Each row is shifted at random along 6 fixed directions that mean nothing.
Known rows, with every step that occurs
Y, A, Z, Q, P, H: [  24  152  -13  167 -457 -161   68  102  259  117  -87   52  206 -265
  -23  257  -11   40  161   81 -339 -425 -112  -75  259 -354  127  -34
   68  229  -72   40  152  -32  221  -66  132  226  101  204  -62 -112
 -117   34  125  -88 -175  186   12  -72   71 -149]
F, W, V, Y, A, Z, P, Q: [ -11  383 -237 -105  244  290  154  -24 -134 -240 -299    6 -129  -67
 -369 -454  138 -143  177 -144   27 -147 -180  -53  183  -97   43 -155
 -131  215  -45   92   68 -565  192 -270  367  156   76 -262  170   55
  -86 -233   39 -238   87   -2  399 -138  310  -64]
Q, Z, A, Y, V, D, W: [ -78  -47  -80  136 -314  343  127   59 -136  -37  -58  104  123   10
 -151 -157  127 -152   44   48   -6  166  211 -195  118 -117  -52  153
   15  172 -162  213   67   56  194  -39  129   92  284  136  108  136
 -145   -6  155   59 -110  194    2  -30  110  -12]
Z, D, F, W, H, A: [-107  -21  156 -131  -38 -388   20 -290  295 -250   88 -257 -129 -131
  197  360 -209  284 -406 -102 -150  211 -302   94  -34  -29  511  -84
 -108 -227  166   60  -99   -3 -144   38 -152  -62  -98 -158 -249 -186
  208    1 -205   45   63  -97   67  -34 -145    5]
V, A, Y, Z, Q, P, F, D: [  74    0   80  -11  259 -194   -3  115 -145  131   59  -42  -59   81
  129 -156  -67  -61  289  145    1 -380  -19  201  -15  -59 -174  -12
   29   51  234 -388   65  120   62  342 -396 -127 -277   -5   42   25
  -50  198 -151 -145   -6  -27 -129  -37 -189 -104]
Z, Y, A, F, W: [-144 -157  127   94 -348   -2   22 -170   95   26   67 -234   26  -86
    5  155 -172  -39   24   74  -99    2   17   23   57 -155  469  120
 -305  -26  168   65  -23   19   72   78  -84  -20  -28  -58 -179  -47
   79  159 -238  141 -151  131  -69   -9 -155  -18]
H, F, W, V, A, Z, Q, P: [  96  190   13   27 -139   23 -157  172 -302  -47  -44  109   32   33
   46  -42   67  -37  -93   16  304 -150  360   33 -129   90 -543 -332
   24 -393 -172   45  -92  237 -324  166   42  -10  107  251   90  296
   33 -111  160   49   90 -206 -445  250 -105 -194]
V, F, D, W, H, A, Y, Z, Q, P: [ -61 -334  183  153 -169    0  -61    0  188  296  -51   59  112  -97
 -157  177 -104  -35  233  141 -209   59 -184  -77  -82  -47  235  316
  219  382   96  -87  182  173   92  163 -145  -35 -117  -65 -111 -347
  -75  -28   65  -56 -199  225  229 -172 -169  121]
P, W, H, F, D, V, A: [  27 -132   14   24  371  212  -69  -34   10   13 -307  186  -20   33
 -371  205   31 -140  266  154  153  316   67   52 -178  267  -59   72
 -158  -48  -95  297   72  -22 -278  265  -55 -168 -132 -123   65  123
   24   -4    3 -104  -45  -44   61  106 -174   87]
F, D, W, V, Z, Q, P, H, A, Y: [ 232  317  -15  -13   74 -340 -159  141   39   63  -38  152  199 -108
  141   76  127  171 -238 -138 -113 -148  -91  -13   52  -99 -252 -410
  273  115 -171   52   63  -26  -97  -48  193  251   59  247   20 -212
  -34 -191  252 -133  111 -114   -2    0  136 -108]
F, W, H, A, Z, Y, V, D: [ -96 -120  -69   -2  -44  325  146  -99  -14  -13 -107  -26  -44  -64
 -267    2   21  -50  269    5  -70    2 -113 -102  -11  -47  274  236
    9  238   47  -38   64  -57  100 -123   37    0  -22 -212   10  -97
  -69  -37  -51  -14 -124  166  319 -185  114  106]
F, W, H, A, Y, Z: [  29   50  150   18 -504 -113 -145   56   92   19    6 -157  156 -127
   33  429 -114   77 -167  -53 -108 -109   25  -27   20 -135  195 -200
  -12    5  -86  161   41  175  -71  -13  277  242  131  207 -150 -121
   23 -168  134  170 -129   81 -129   13  -36 -102]
Y, A, Z, Q, P, W: [-102   33  -22  114  -71  219  120   60  -28  -17 -323   74  -63  -60
 -429   46   -8 -332  596  181  -60  -97   80    1   21  -94  -48  116
 -196   79   42  141  137 -120   58   89 -121 -123   -2 -134  135  307
 -106  139 -140  -98  -83  147   16   19 -144  -71]
Y, Z, Q, P, W, D: [  51   63 -241   31  -26  234   90  131  181  211  330  132   50  227
  164 -242  248 -114    9  -37  -87  134   20 -292   51   13 -318  106
   89  196  -99 -246  -51  -40   23 -435   14  175   83  223   99   93
 -215 -152 -190   85    3  154  -24  -66   43  152]
H, F, D, W, V, A, Y, Z, Q: [  42 -186  -27  206 -193  322  -74   74  -34  358  -40  254  237   38
 -168   40  156 -115  123   87   98  148  225 -210 -144   86 -136  161
  105  211 -233  223   67   81 -134  -59  209  132   83  173   12  -71
  -67  -79  146   96 -139  138   17   -9   56  116]
V, A, Y, Z, P, F, D, W: [  66  -60 -120   81  174   55   40   39  -35  227  132  109  111  141
   26 -264  110  -80   54   45  -30   19   38  -90   96   -7    3  152
  -82  204   -1   26   60 -201  169  -67   69   65  -12  115   14  -94
  -72  112  -71    0  -64  104   60   30  106   59]
Y, Z, A, F: [-160  -77  -84   72 -418  230  267 -101   42  -25   79  -57    9    0
  -37  -49   27  -48   37   56   23 -149  137 -149  112 -121  225  247
 -122  -67  -63   97  -50  -27  159  -96  132   64  171   72  -47  121
  -10  158 -117  131 -174  174  -35   22  145  -34]
D, F, W, V, A, Z, P, H: [  32  342   24  -57   89 -218 -125    1 -166 -275 -169  -75 -133 -101
    2 -135 -131    2 -114  -66  130 -153   68  183  131  -33 -139 -464
 -227 -362  -15  189  -56 -266  -11  -12   68  -27   45  -76   50  300
   98  -52   92 -102  198 -203 -186  276   36 -232]
Z, Y, A, F: [  11  -11 -232  -11  110  374  318   -5  -41  166   -8  146  -44   25
 -180  -64  155   -9  429   84 -166  -99 -131 -128   88 -132   45  420
   82  411  137 -209  -24 -188   27  -51   48   35 -151 -130   33  -37
 -128   40  -79 -146  -79  205  312 -270  291  179]
Z, Y, V, A, F, D, W: [ -44 -210  -56  177   10  468   57   -8 -278  116 -164  173   34   91
 -333 -181   81 -311  347  194  220  245  374  -68  -57  106 -129  242
 -211   52  -98  304    4  -54  -78  214 -103 -127   31  -26   84  328
  -36   89  -65    3  -97  101  -59  107    8   64]
F, D, V, Y, A, Z, Q, P, W: [  22  -27   11  265 -278   99  -75   94   45  172 -160  157  301 -124
 -198  -53   69 -163   85   96  -85   19  123 -124  137 -129   10  -16
  -51  218 -223  366  201 -119  193   42  138  158  202  216   40  -63
 -113  -10  128  -48 -174  159   -2   33  -20 -101]
A, Y, V, F, W, H, Z: [  22   20  -77 -122  180  232    4  112 -251    5 -201   36 -131    2
 -330    7    8  -89  390  -27   21 -115 -100   31  -78   65 -126   93
  111  246   59 -116   80  -27  -63  -52  185  -46 -107 -254   92   -8
  -67 -174  218 -111   36   21  270 -125  171   81]
P, W, F, D, V: [-100  179  -66 -188  198  172   65 -128 -156 -440 -105 -135 -272  236
 -176 -143   61 -261 -262 -148  475  402  237    5  -76  318 -132 -250
 -401 -487 -210  430 -148 -288 -216  -51  151  -74  184 -117  136  444
  130 -163 -188   62  219 -219 -118  340   67  -91]
F, D, V, Y, Z: [  84 -312  -80  211 -264  256 -130  179   -4  457  105  230  327   -4
  -74  -25   35 -117   83  141  -63   53  172 -141   23   83 -119  243
   68  334 -180  143   63   20   20  -30  138   86   35  198  -17  -83
 -161  -63  103   43 -220  156   -1  -44   64  141]
A, Y, Z, Q, P, W: [   5 -176 -121  115 -150   43  163  160  192  388  464   71  133  277
  244  -15  181 -133  156   58  -88  -42  117 -256   35  -32 -116  353
   72  161   21 -394    2  139  166 -227   39   70   48  290   -5 -136
 -166  143 -248  284 -145  199  -91   16   10  186]
D, F, W, V, Y: [  44  -77  -43  -32  114  165 -134   25  -90  128  114   40    4   81
   37  -77   -4  -22 -105  -17  132  139   46  -11  -41  173 -129   19
  -51   40   23 -120 -109  -48 -163  -20  116  -47  -83  -62    2  -19
  -24 -139   24   12   50  -57   -2   29    7  139]
V, D, F, W, H: [  40   -2  -46   60 -149  134 -177  -33   17  154  -35  126  125  -94
  -75  -34   45    4 -166  -37   25   79   60  -67   69   68  -35 -100
   -2  158 -174  202  -12  -85 -137 -201  220  138   56   24  -41   -5
  -64 -105  188  -55    7   35   48   79  102   61]
P, Q, Z, D, V, Y: [   8  389 -128 -235  328 -308  198  -16  -79 -519   -7  -64 -214   21
  182 -387  101   97 -394 -240  117  -85  -74  159  151  -56 -201 -332
  105 -302  -58   -1  -94 -162  170 -104  -16  -40  146  -86  148  180
   50  -33   11  -41  314 -336   23    4  201 -174]
V, F, W, D: [  45   27  -70   92 -411  219 -242  -20   16  197  112   79  211  -68
   59  -94   62  -28 -289  -41   77  -15  199 -112   65   20  -72 -193
  -93   55 -228  153  -68   71 -195 -297  252  209  144  186  -19   32
  -95  -97  151   98  -70   62 -169  159   20  -19]
P, H, A, F, D, W, V, Y, Z, Q: [ 172 -134  171  186   11 -213 -249   96  137  376   90   98  241  -19
  223  179  -24   76   67  139    3 -153  165   72 -110   -7 -179  -97
  119  -21  -65  -67   46  330 -117  156 -237   12 -118  286 -102  -55
   10  115   21  116  -92   22 -291   79 -182   12]
D, V, F, W, H, Z: [ -79  -11   41 -201  103 -227  -48  -99  105 -285   19 -175 -153    1
   80   91 -102  171 -358 -165   76  175 -187  100  -70  150  205  -92
  -41 -284   46   12  -63  -33  -23  -46  145 -106   29 -167  -82 -140
  183  -75   68   64  141 -231   90   46  -26   13]
W, H, A, F, D: [ 203  190 -150 -214   70  -96   87   67  -43  121  234   98   39  117
  230  176  201  303 -157 -125  -31 -131 -116  -92  -33   20 -141  -77
  201  113  -49 -263 -105  110 -408  -30  244  191 -114  198  -68 -240
  -27  -96  137 -131   54  -43   62  -41  305   68]
Q, P, H, Z, A, F, W, V, D: [-131   62  244 -187  239 -419 -100 -169  -96 -424 -171 -379 -327  -83
    3  115 -330   40   59  -20    2 -256 -184  361 -120   15  249 -259
 -202 -416  330 -178   18  200   42  315 -453 -310 -216 -344  -14   67
  179  234 -200 -125  114 -190 -113   54 -413 -208]
Z, A, Y, V, D, F: [ 215   44 -326 -153  522   46  301   96   28  356  333  224   53  136
  359 -122  288  436  246  -13 -463  -12 -480 -132  115 -176  -31  455
  396  738  318 -746  -20 -133   60  -76   51  165 -350   14  -14 -509
 -160   96   66 -376   26  189  473 -504  429  354]
H, Z, A, Y, V, F: [ 148 -110 -162   11  158  110  181  162   -4  321  198  199  126   67
  184   88  140  218  285  127 -153 -260  -68  -61  -22  -88 -160  388
  344  271  120 -473   -2  190   -1   43  -26   10 -168  169    4 -217
 -104  147   89   31 -137  121   58 -217  177  169]
Q, Z, P, H, A, Y: [  27  -28   18  -30   61 -257  123   62  144   94  -26   40  -13 -129
 -105  366 -115   31  367  103 -357 -298 -300   70   42 -149  152  187
  155  234  244 -273  100   75   23   98 -136 -139 -236 -146  -20 -229
 -100  102  -67  -53 -100   79  195 -142  -55   45]
Z, Y, V, D, F: [ -10   47    3   -5  117  -49   97  -60 -113 -217  -30  -74 -113  -53
  124  -90  -44   54  -91  -18   32  -76   96  155   83  -45  -52   11
   12 -162   30   69 -107  -42  196   -3 -214  -26   47  -32   12  262
   80  109  -72    2   99  -76 -137  -49   73  -63]
Z, P, F, W: [   7 -293 -148  108  200  107  -34  -42  233  502  223  130   69   79
  -63    0  -18 -176  403  202 -165  105 -112  -71  -40  152   94  388
 -233  260  216 -248  -28 -184 -171 -127 -167 -210 -348 -149  -72 -125
  -97  147 -417   40 -148  114  125   33 -167  302]
H, W, D, F: [ -22  109    5   26 -464   24 -120 -107  125  -84  -70    9  126 -147
  -39  376   47   77 -421 -183  -53  150   50 -141    0   11  136 -170
    0  -35 -285  482  -45   -3 -165 -363  418  266  301  148  -52  -52
   62 -119  197  119   12   30  -38   65   82  -46]
F, W, V, Z: [   5  198 -263 -189   -2  138    1    1  -57 -107  182  -34  -27   77
  116 -325  139   81 -350 -237   81   18  -66 -115   88   70  -37 -175
 -111  -11  -69 -111 -137 -232  -45 -401  444  151  115  -36   46  -54
  -34 -185   46  -15  128 -118  113  -14  240   45]
Y, V, F, D: [  94   20 -126   -8 -137 -126  -60   28  132  165  136   -9  200 -158
  200   30    6  261 -110  -37 -342 -153 -270   -6  162 -163  222   35
  -25  360   42  -98   42  -33   79 -136  200  228  -66  101 -138 -360
  -45  -23  146 -203 -109   89  125 -224  105   24]
F, D, W, V, Y, Z: [-205   38  125 -190  -46 -113  -22 -186 -109 -549  -36 -435 -250   25
   16 -169 -216  -63 -467 -247  137  166  -38  130   22   61  393 -227
 -342 -335   56  239  -72 -152  293  -79   84  -10  196 -250  -29   98
  174  -71 -157   45  140 -135    3  -23  -81 -136]
P, Z, D, V, Y, A, F: [-106  122 -219 -108  128   50  416 -170   62 -320   81 -102 -114   48
   84 -306  178  163 -236 -165   -2 -164 -170 -107  252 -171  354  189
    2    5  -51  -14   11 -214  504 -208  226  106  215  -44   42 -179
   16  181   32   22   11   36  307 -127  409  -47]
W, V, A, Y, Z, P: [   4  -49  159   83 -181  -79 -196  100  -12  125 -123  -83  -12 -226
   22  157 -322    3  415  163 -302 -322  -78  210   44 -173   96    7
  -16  114  313 -276   16   99  169  104 -236  -52 -203 -165  -12   53
  -32  152   22 -102 -111  116 -128 -145 -273  -33]
H, W, F, D, V, Y, Z, Q, P: [-101 -306   -4  136  -68  335  -27  -27   65  139  -76   92   67   -5
 -284 -103   32 -177   30   38    4  282  -63 -208 -117  175   43  331
  142  253 -105  147   84  -70   87  -20   27   -4   66  -75    0 -160
  -46 -261  -39   -6 -117  114  245 -183  -69  153]
H, W, F, D, V, Y, A: [ 133 -113   37   51   67  186 -175   54   29  156  -60   91  187  -26
  -15  209   35  124 -109   54  -56  226  -42  -51  -88   86  -17   67
   83  207  -62   95   30   85 -177  197   63  124  -49  164  -64 -190
    5 -187  150  -76  -91   61    6 -163  -69   93]
Y, Z, D, V, F, W, H, A: [-137 -143 -108   -6  111  469  238  -83 -108 -263  -78   55 -188  180
 -251 -275  109 -184  -59   63  429  343  262 -135 -110  255 -165  201
  -79 -359 -240  305  -87  -37  -64   96  -84 -158  177  -30   70  428
   37 -212 -117  159    2  -63  -17  151  104   32]

Rows
[ 119 -147   75  145  142   -9 -127  242  -82  391   73  176  145  124
   51 -119   -8 -158  420  265   15   77  156   81  -69  -10 -412   62
   49  209   93 -210  108  234 -166  279 -376 -199 -230  118   79  110
 -162   83   37  -22  -60   73 -178   86 -206   60] : P, Q, Z, A, Y, V, F, D, W
[-148 -138   29  137 -171   44  -46  -76  335   23   48   22   50  -24
   53  -93    3  -89 -145   29   70  119   51 -104   63   76   67  107
  -13 -127  -98    5   -9  -22  221 -168   12  -57  174   23   26   -7
    4   77  -27  160  -60   18  -68  141 -153   22] : D, V, Z, Q, P, W, F
[ -12  -30  -55   20   60 -101  -51   47  124  236  142   90   -6   46
  148  -76   51   38  202  -17 -160  -87 -144  -42    7  -16  -82  113
  115  194  131 -386   39   38  113 -273  -48  -58 -102  -81   78 -192
 -105  218   45 -103   51   82   89  -14  -41  118] : A, Z, Q, P, W, V, D, F
[-313 -163   59  222 -787   21  -19 -255  538   40  -24  -84  167 -286
 -261   81 -115 -161 -293  -66 -122  169 -172 -274  222 -124  622   48
 -130  211 -263  486  158 -182  220 -525  337  116  299 -136 -138 -278
  -88 -182   93  218 -207  211  339   92   -9   -7] : P, Q, Z, D, F, W, H
[ 173  237   62 -108  112 -347 -236   -9 -131  -75    9  -29   79 -101
  268   15  -51  314 -398 -180  -53  -57  -55  157  -42  -61  -87 -425
  127 -130   15   66  -80   24 -173  -14   45  111  -19   95  -47 -119
  128   -3  170  -70  179 -185 -140  -27   21 -106] : H, Z, A, F, D, W, V, Y
[-131  -27  137 -173  307 -331  -54 -209  161 -299   11 -270 -223   -2
   86  -28 -139   48 -274 -163  -13  118 -355  148 -105  119  310  -79
   -2 -158  203 -171    7  -56  142   12 -203 -195  -93 -322   -8 -255
  161   14 -197   -5  152 -207  196  -94 -260  -23] : H, Z, Q, P, F, W, D, V, Y
[  32   -6    1  138 -297  -15   35  175   43   98   -3  117  172  -66
   95   29   58   38   35   85 -137  -72   62  -77  109 -151  -99   93
  186  121  -61  -47   55   70  213  176  107  143  147  243    8  -68
  -45    2  189  -30 -100   58  -83  -80   12  -52] : D, V, A, Y, Z, Q, P
[-127   38   81 -158   38 -185  113 -192 -103 -456   95 -320 -191   92
  156 -163  -72  118 -484 -223  120   76  -38   26   -7   36  342  -65
 -145 -367   33  117  -96  -35  255   -1   64   22  198  -36  -78  -63
  213   13 -123   82   88 -112  -29   -9   36 -117] : H, A, F, D, W, V, Y, Z, P
[  43   64  131  157 -314  -83  -99  141  124   81  -68   43  123 -122
   93  122  -46  -33   90   93 -144 -171   53  -14  129 -181 -111 -122
  189  103  -88  -57  100  156  221   95  -74  163  101  193   49   37
  -92  -32  199  -40  -88  113 -139    1  -82 -124] : W, D, V, A, Y, Z, Q, P, H
[ -58 -292   42  113 -506   83 -111  -58  194  328  330   36  210  107
  188  271   12   49 -193   41   24  328  150 -243 -157  125  127  152
  -13  -63 -107   20  -79  235 -305 -135   92    0   71  217 -107 -184
   24   77  -22  302 -153  106 -135  182  -94  150] : H, Z, A, F, W, D, V
[ -95 -267  169  187 -176 -196   -7   -4  105   12   87  -47   42  112
  -39  198  -75 -269 -122  112  190  126  322  -32 -134  178  -66   70
 -148 -383 -200  397   32  204   -1  133 -249 -139  143  228  -99  238
   84   35 -294  297  -79  -42 -340  274 -253  -71] : Y, Z, Q, P, H, F, D, W
[ 129  -80 -121  -11  233   21  108  -24  355  125  213   98  128    5
  299  165  166  356 -129  -34 -337  265 -289 -149   44  -92  164  282
  277  325   80 -295  -43   63  109 -123  -41  178  -61  158 -120 -359
  -32  -57  -16    0  -60  123  207 -361   88  279] : Z, Y, V, D, W, H, A
[ -31  -86  -11   56  -58  286   45    1 -111  135  110    0  -29   56
    0 -287   -3  -72  117   69  134 -135  155  -46   83  -50  -66  107
   15   40   56 -203  -63   13   63  -68  -97  -27  -40  -33   -2  163
  -87   17  -31   94  -48  112  -36   17  106   55] : V, Z, Y, A, F, W, H
[ -53 -238   73   59   21  -44   48  -16  213  282  120   86  -28  134
  -74  233  -34 -130  270  145  135   71   51  -62 -150  198   23  237
  -18  -82   42 -145   -1   27 -254    3 -103 -260 -166  -62  -50  -42
   -2  129 -177  194  -82   19   33  255  -83  168] : D, F, W, H, A, Z, P, Q
[ -60 -292   90  185  -66  241   97   71  136  228    4  156   93  110
 -119  132  101 -161  344  193   69  106  154 -157  -82   37  -91  367
  223  185  -97 -119  139  386   89   54 -142  -99   34  105   70  -28
 -153   91  117  186 -205  225   28   10  -83  147] : P, Q, Z, A, Y, V, D, W, H, F
[ 116  -60  281   11 -168 -310 -516  122 -119  209 -148   11  105 -178
   93  479 -282  151  184  117 -189    4   16  310 -223   13 -101 -303
  -35  -39  198  -31   38  388 -421  295 -206 -158 -273  -37  -34  -19
   83  188  263 -144   32  -82 -307  102 -414  -75] : H, F, W, D, V, A, Z
[ -14  304   90 -120  -31 -218  -90 -161 -102 -395 -251 -174 -104 -250
  -54   -3 -123  167 -320 -194   60 -236  -60  208   67 -143  187 -445
  -10 -284    0  240  -40 -108   17  -47  124   76   97 -143  -49   53
  177  -32  133   19  154 -208  -24   20   26 -239] : V, A, F, W, H, Z, Y
[ -80  -96  213  -69  -37 -217  -36 -110   29 -169   79 -190  -96   27
  175  158 -177  107 -263  -26  192  103   63  122 -101   77  162  -84
   -1 -432   79  -43  -91  135  -54  171  -90 -150   11  -43  -96  -26
  190   74  -33  239   42 -153 -151  183 -110  -36] : D, V, F, W, H, Z, A, Y
[-130 -111  188   52   23   47  -12  -68 -226 -260 -204  -79 -169   62
 -275  -17 -130 -316   32   66  417  -51  347   96 -118  189 -117  -77
 -119 -464 -122  294   -4  154   22  270 -267 -286  112  -92  115  368
   68   47  -87  143   12 -111 -230  327 -155 -178] : Q, P, H, A, F, D, W, V, Z, Y
[  99  -98  -37  -52  339    8  158   39   45  157  356   40    3  331
  337  -63  210  118 -129  -13  233   45   82 -122 -104  135 -176  151
  165 -121  -24 -384  -67  122  -79   46  -83  -13  -68  232  -23 -146
   20   55 -134  160   37  -33  -48   45  168  145] : P, H, W, F, D, V, Y, A, Z, Q
[ 134   57  -26 -138  345 -267  108   72 -138   19  102   51  -23  112
  243   -7  107  247  -41  -45  -34  -16  -99  109 -123   11 -126    7
  189   -5  106 -181  -27   32 -107  219  -42   17 -164   66  -36 -159
  114   82    1 -131  132 -165   33 -149  128   23] : H, F, D, V, A, Y, Z, Q
